Each row has a class, written as a number after it.
[ 153  -96  202   83 -220  -27 -165 -141 -354   62    9   58 -284 -227
 -368  -10  184  -19  185  106  -37  216   -2  175 -205  316  -51  464
  168 -101  121   60  -89  286 -333 -268    4]  1
[   4   97 -317  -77   83  137 -229  119  353 -169   77  -23 -286  197
  253 -272 -245 -275  -49 -190 -239  -33  114 -317   45 -410 -493  -23
  253  -15   68 -539  346  -32  246  281 -168]  7
[-228  345 -161  279  296   81  -15  594   27  786 -115  149  -43 -362
 -354  266   91  608 -317 -485  128  327 -539 -468 -497  280  202 -191
 -178  116  175  295  227   81  -64  206 -284]  1
[  -2  103 -235  568  349  111  112  355 -125  690  -71 -184 -376 -180
 -734  265  -22  453 -372 -322 -121  661 -382 -342 -441  376  527   -2
   72  463  384  287  315    3  -13  204 -452]  6
[ -59  171   33  363   75   59  191  507 -381  783  -63  217 -596 -356
 -694   70  319  380 -412 -185   91  399 -510  -73 -464  292  255  115
   32  106  158  312  336  226    1  143 -310]  2
[ -39  -36 -210  644  330   87  206  244 -299  722   76 -252 -380 -130
 -869  236  103  194 -391 -191 -150  757 -330  185 -399  466  443  300
  208  435  356  127  416   60  142  207 -281]  7
[ -65    2  438  233  -26   59 -331 -340 -206   36  225  125  325 -392
 -543  141   33 -149  235  257   -2  -97  159   18    2   11 -413  351
  236  -76 -164  193 -460   -5  -82 -292  443]  6
[ 207   73   19 -226   82 -153  -42  -10 -127  281  -27   59 -100 -105
   -6 -243   26  126 -159  194  206  -20 -214  115 -135 -210  151   30
  126    2 -259  -88   84  376 -413  116 -249]  2
[ 217   46  -30 -155  137  -62  -70   57   11  314   -2   54   25 -102
  -35 -182   17   85  -99  262  157  -32 -222   -4  -71 -224   82 -139
   95  -56 -272  -37  135  296 -201  222 -183]  3
[   8   88 -353  616  286 -133   91  369  -21  821 -132  -54 -172 -226
 -446  251  -54  380 -375 -357 -171  747 -258  -90 -334  115  555   38
 -310  415  292  262  649  -17   49  -78 -310]  5
[ 353 -212   40  173 -377   94    6   63 -271  434 -110 -133 -170  -81
 -205  141  299  -14  -71  270 -276  135   69  584   67  284  287 -139
   78  395    4  300  109  276  447  -86   17]  5
[ 219   35   59  143 -397 -204  572 -109  158  103  -42  263  -37 -201
  -71  247   66  410  136  358 -118  -72  133    1  257  253  315   67
 -147  492    6  526 -610   -2 -152 -222   19]  8
[-126  264  176  256  169  327 -250 -156 -242  156  203  328  116 -535
 -636 -222    9   14   59  185  -92   60   51 -172 -267 -210 -146  558
  464 -115 -127  -87  130  239 -512 -204  231]  0
[ 353 -195   73  226 -212  215   55  -30 -153  367  -67 -215 -529  138
 -392  242  289 -337  -97  280 -282  268  -19  717  133  149   99  -25
  278  572  -10  152   50  148  749   -2   55]  0
[   1  204  -43 -393  -48  -27  -40  172  226 -159 -215  153 -629  118
  285 -329  -83 -370   -4 -270  -19 -325  -21 -290  -35 -150 -598   59
  224 -374  -36 -530  393   -7   -7  -67 -325]  8
[ -57   87  503   46   66  184   71 -306 -422  -69  171  197 -107 -460
 -899 -101  274 -251  232  497  114 -201  102   29  -70  221 -517  478
  516 -153  -63  183 -314  243 -320 -154  412]  4
[ 320 -325  136   62 -169   86  -37 -109 -196  334 -171 -315 -530  275
 -185  215  281 -262 -136  207 -175  246  -20  773   57  240  334  -74
  210  571   22  103   92  182  653   61    4]  5
[  -8  -41  -12 -267  -49   69 -609  141  156  -55 -135  126 -191   69
  299 -296   20 -436   54 -178 -162 -236   32  -75   88 -323 -724 -219
  220 -597 -136 -400  502  146  436  156  -41]  9
[-219  130 -150  452  266   64    7  355  -36  538 -168   22 -283 -331
 -593  222 -114  417 -223 -297 -145  454 -337 -563 -437  396  269   23
   48  211  244  237  338   45  -97  270 -128]  5
[ 291 -243  141   31 -325  -17  216 -119 -297  261 -107 -268 -771  161
 -210  350  248  -64 -144  260 -180  306   69  610   51  168  458  167
  198  811  105  135 -256   31  502 -158  -52]  4
[ 160  111  -88  308 -292  -94  621   57   81  170  -62  156 -139 -224
 -213  244  -42  190  -23  217 -240   51  142   80  254   71  279   86
  -75  544  -49  405 -371 -129  -25 -239 -105]  3
[ -72  254 -271  455  261  108  129  309 -213  542 -120   34 -277 -386
 -633  169   92  513 -283 -244 -111  471 -407 -338 -418  441  373   79
   27  263  379  259  420  155 -225  256 -182]  8
[ 124 -165  252   87 -214  -79 -258 -203 -348  122   31  141  -10 -329
 -403   55  256    7  287  165   -3  197  -25  145 -197  401   -1  393
  124 -257   94  183 -231  348 -319 -280  102]  4
[  24  490  200   28 -219  165   48 -135 -291   -1  259  316  153 -404
 -526 -122  116  218  -25  430  -86 -160  290 -150   39   15  111  631
  187  309 -186    5 -355   72 -378 -328  308]  1
[ 107   34  -69 -186   87   66 -117   53  650 -104   32   80 -252  146
  218 -108 -210 -448  136 -174  -89 -234 -168 -277  216 -350 -714 -230
  184 -190 -156 -294   91  -84  388  198 -198]  5
[-144  221  114  468  151   31   10 -135 -153  276  192  202  133 -452
 -537   80 -207   89   -3  112 -108  135    5  -46 -208 -193   89  508
  237  110 -148  121  -42  -13 -393 -232  118]  9
[ 350 -161   12  219 -255  -14   19  -10 -306  391  -98 -157 -405   40
 -174  144  312   74 -211  205 -228  160   68  631  113   80  296  -43
  206  605  -31  144   51  155  419    3   -5]  8
[ 197  134  -36 -254  161 -117   61   59  -69  224  -15   45 -301  -57
  -69 -162   39  128 -168  231  230   66 -246  -50 -151 -227  124   -8
   95    0 -153 -171  151  258 -342  200 -193]  5
[ 353  -12 -158   53 -261  -66  462  -67  153  135   46   62  188  -53
   56  -85    6  228  -59  444 -197 -147  251  221  474 -217  429   37
  -71  670 -188  295 -274  -29   85  -58 -121]  2
[  48   95 -262  719  440  -69   20  181   48  574 -156   -1 -184 -309
 -411   51 -134  575 -280 -139 -131  385 -356 -197 -229  138  458  -16
   49  412  242  315  480  144 -315  363 -232]  4
[  85   87 -170  -46 -308 -204  296  -59  189  -39 -120  196  241 -135
  363   28  -48  391   97  116 -185 -239  198 -196  224  -32  332  -52
 -151  253   -8  281 -284  -41 -120  -68    8]  6
[ 168 -108 -209  202 -161 -108  489  -18 -120  277  -67   68  301 -144
  -48  -13  138  262  -38  306 -191  -39  189  537  302    6  586   63
   -7  430   30  430 -176  117    7 -143  -76]  0
[  28  455  297  126  -56  205  -66 -206 -331   52  171  330  -44 -578
 -659  -68  134   65  -12  367 -123  -61  232 -230  -31 -245  -65  566
  329  223 -248   44 -230   90 -384 -212  414]  5
[  13  355  307  339 -245  241 -292 -241 -313 -176  253  214  150 -628
 -741   74  -28 -446  132  461 -412  -14  423 -146   90  -41 -479  488
  333 -130 -249  -29 -310   90 -126 -409  509]  3
[ 275  156  -18 -263 -102  -76  -87   48 -273  259  -23   93  -62 -170
  -29 -299  186   92 -162  351  107  -93  -84  116  -81 -122  110   48
  121  -28 -282 -107  193  407 -275  113 -108]  1
[ 208 -122  -51  220 -153 -101  352 -168  155  212  -12  186  226 -301
  -96   80  -10  302  164  234 -210  -12  130   34  253 -114  408   15
  -56  490   19  576 -381   69 -161 -245 -170]  5
[-130   19 -236  575  502  -86   63  339   87  819  -47 -112   21 -155
 -381  258 -131  480 -353 -326   69  491 -543  -38 -325  123  422 -110
 -138  347  126  314  383  -24   12  263 -355]  7
[  76 -264 -164 -146  140  -82 -290 -181  117  -87  -26 -216   -3  304
  337 -429  -56 -430   96 -192  -70 -299  -43  412   45  -88 -241  204
  410 -173   38 -421  470  148  208   49 -255]  0
[ 220  135  -22 -264   12  -32  -35   46 -149  251   17   98 -138  -98
  -36 -288  102   80 -191  296  191  -43 -125   26 -112 -262   93   51
  119   79 -267 -166  125  295 -303   85 -228]  6
[  15  283   32 -422  -98  238  103  167  317 -238  -16  169 -727  187
   61 -198    4 -703   56  -82 -120 -111   26 -144  175 -458 -669  145
   96 -124 -169 -438  209 -113  395  -85 -205]  4
[ 183  -23 -179  307 -128 -117  371 -196 -222   75   -9   37  146 -305
 -225  -15  135  215  -40  319 -304  -46  250  223  245    3  484  222
  194  521   64  359 -229   98 -124 -144  -14]  3
[ 203 -187  199  152 -219  -29 -156 -183 -375  141   27   61 -158 -248
 -429   51  236  -57  273  189  -73  271  -58  351 -169  332   31  417
  119 -200  118  181  -31  330 -248 -241   59]  8
[ 206   93   48 -318  -50  -63 -125    6 -171  164   24  110  -85 -133
  -55 -220  140  -27  -74  285  153  -57 -123  -39 -104 -171   41   -2
   65 -120 -233 -126   89  316 -222    1 -145]  5
[ 167 -107  197   95 -214  -16 -204 -171 -282   64   28   98 -165 -269
 -401   30  181  -69  267  119  -67  219    4  114 -182  296  -77  411
  136 -167  107  100 -128  284 -311 -313   14]  5
[ 180  117 -369  321 -405 -236  427   48 -214  148  -88  -17  366 -358
   76  167   -9  233 -203  388 -434  -51  472  371  384  -85  530  191
  -49  536 -153  258 -200 -109   97 -280  122]  3
[ 219  135 -128   60 -182 -107  452  -69   19   67  -61  -44  153  -35
   83    4   51  177  -55  407 -264 -270  292  214  440 -173  371    3
  -56  567 -125  315 -181 -101  179  -68   44]  6
[ 388  -30 -214  119 -246   -7  335   -2  185  147  -63  139  110 -164
   96  -38  -18  326    2  384 -195  -88  213   84  397 -334  331  -90
  -11  593 -206  316 -201   -5   -3  -10  -29]  3
[-162  168 -333  628  472  -19  -24  597  107  681 -152 -241 -247 -104
 -334  276 -213  373 -392 -530 -133  568 -379 -385 -375  193  132 -231
 -305  273  302  122  633 -131   77  162 -383]  8
[ 141 -220  210  179 -124  -54 -252 -208 -325   81   27    9 -192 -271
 -407   38  162    0  242  115  -30  236  -70  152 -239  352 -111  400
  212 -123  138  121 -135  333 -365 -196   36]  5
[ 178   62    6 -119    7 -108  -98  -35 -138  259   10  117   21 -192
  -49 -147   64   62  -66  303  108    1 -187  113 -110 -131  132  -14
  103 -119 -200  -42  112  363 -271   99  -71]  0
[ -53  243  303   44 -137   88  -39 -109 -339  185  261  182  405 -337
 -351  -33  134  107   14  328   52 -144  124  258  -76   75  143  445
   76   27 -250   88 -235  149 -253 -207  331]  9
[-107 -125  -27  577  447  108 -134  283   25  671  -32  -74 -143 -239
 -610  229   65  219  -23 -269  -11  477 -601  -97 -400  287  -20 -188
   48  -19  262  442  402  224  116  368 -187]  0
[-116 -295 -242  738  710  -89   32  217  346  735 -148 -211  -16  -19
 -451  416 -185  332 -124 -344   12  670 -658 -122 -318  283  494 -366
  -70  200  310  429  396  -24  127  410 -351]  0
[ 315  -67 -306  144 -315 -156  388 -101  -37   93  -48 -105  277  -31
  133   17   77  128  -45  446 -351 -121  390  423  462  -35  368   35
  -49  563  -17  309 -141   -5  292 -117   29]  7
[ 123 -216  202  135 -128  -80 -242 -226 -310  146  -15  120  -15 -295
 -362   -1  181   58  286  145    1  201  -59  178 -216  370   46  383
  164 -229   98  162 -121  364 -422 -228   75]  4
[ 129   -2 -150  208 -204 -181  483  -61   49  136  -66   29  191 -180
   67  165  -26  306  -42  344 -222  -40  226  225  332  -91  466   64
 -132  625 -123  384 -300  -85  -15 -113   24]  3
[ -55  216  246  199  -97  212 -283  -47 -413  142  198   53  111 -404
 -679  -33  224 -284  148  216 -293  -11  163  106 -150  206 -274  535
  405 -273 -147 -113   98  216   28 -260  415]  3
[ 349 -134  117  174 -230   60   45 -233  -64  189  -10    6 -604  111
 -284   94  163  -24 -107  244 -154  288  110  272   66  -30  336  148
  232  798  -13   47 -108   52  191 -135 -138]  0
[ 329   55  137   20 -361   65  188  134 -173  240 -227  -97 -835   76
 -228  307  286   37 -154  192 -164  225  197  324   84  126  114   -4
   70  676   85   94 -160   11  377 -190   22]  2
[  98   90 -144  -45  -91  148  -43  -68  321 -153  -40  178 -551   44
  135 -196  -51 -205  135 -144 -212  -15   46 -152  -19 -165 -432  179
  331  144  107 -311  195  125  -48  104 -206]  4
[ 343 -102   36  130 -289   43    1  -64 -122  434 -151   99 -128 -139
 -220  138  311   91  -14  269 -193   75   68  390  105  138  258  -98
  154  457 -108  245  -33  231  278 -128  137]  3
[ 119  -86  187   87 -201  -33 -176 -114 -371   72   22   81 -264 -251
 -374  -23  185   27  178   85  -28  180   14   39 -233  278  -76  461
  164 -113  133   48  -94  238 -323 -258   -5]  3
[ -31  250  353  220 -146  351 -179  -60 -367   57  204  187   68 -401
 -796  -24  207 -278  207  158 -251   33  268  115  -82  112 -148  500
  398 -117  -96  102 -227  189 -137 -395  186]  1
[ 153 -239 -258 -134  242   72 -427   48  137   99 -108 -246   35  243
  175 -406  -93 -337   66  -42 -204 -163 -106  180   82 -178 -180 -127
  350 -348  -22 -314  693  221  363  401 -236]  8
[ 214   91 -168  159 -263  -64  250   51   65  212  -24  133  205 -101
  126   55   31  264   -3  269 -240 -195  163  130  299 -203  406  -59
  -98  419 -111  344 -200  -64  180 -125 -110]  8
[ -15  102 -146  593  130  180   98  426 -286  422 -127 -162 -642 -289
 -782  171  104   79 -320 -249 -229  596 -201  -73 -351  444   74  140
  176  352  299  185  453  131   91  199 -148]  4
[ 190  131  -32 -211   27  -69   -9   47 -187  251  -13   90  -54 -126
  -19 -250   92  150 -171  280  174  -57 -196   69 -125 -168  176   -9
   76  -26 -241  -91  172  348 -342  158 -149]  2
[ 116 -206   46 -377   69   -7 -139 -163  429 -159   75 -205 -127  531
  252 -146  -82 -658  204   55  -48 -307  -70  194  283  -71 -678 -224
  211 -350 -118 -364  187  -46  636  260 -188]  5
[ 153 -147  168  165 -190  -81 -145 -191 -280  122   10  130 -150 -297
 -352   18  149   32  225  144  -42  252  -30  189 -179  260   -8  387
  148 -151   81  135  -86  308 -401 -256   -2]  7
[ 193  -55 -167  209 -213 -152  214 -100  121  213  -97  179  332 -268
   22   77   -2  163   78  288 -311  -77  238   42  321  -96  237 -112
  -64  302 -106  387 -203   47   35 -167  -13]  8
[-138  228  -40  416  219 -142  119  172  -38  417  -33   95 -329 -410
 -598  241  -91  406 -257 -162    0  418 -309 -686 -401  378  107   82
 -101  355  224  284   18   63 -352   39 -247]  9
[ 272  -86 -160  149 -386 -122  335 -163 -129   35  -33  -46  315  -93
  101  -62   34  209   38  521 -321 -202  404  362  386  -31  391  131
  -15  534 -117  380 -206   49   69 -102  113]  6
[-121  328  319  -85 -162  373 -134   -4 -403 -181  238  254 -130 -513
 -572 -213  236 -219  -60  340    8  -47  124 -165 -113  -13 -462  514
  266  -52 -263 -227 -127  217 -367 -295  266]  0
[ 200    9   49 -261   25 -120 -133   19 -152  261  -22  116   14 -190
   19 -224   94  125  -45  362  209  -85 -220   79 -100 -222   74  -38
   95 -167 -334  -54   81  397 -346  145  -89]  3
[ 303 -122 -243  319 -187  -99  302  -62  111  173 -181  -30   24  -55
  -64  106  -80   -8  126  145 -454   77  203  290  343 -128  472  -16
   26  396  -21  396   65  -56  236 -197 -124]  9
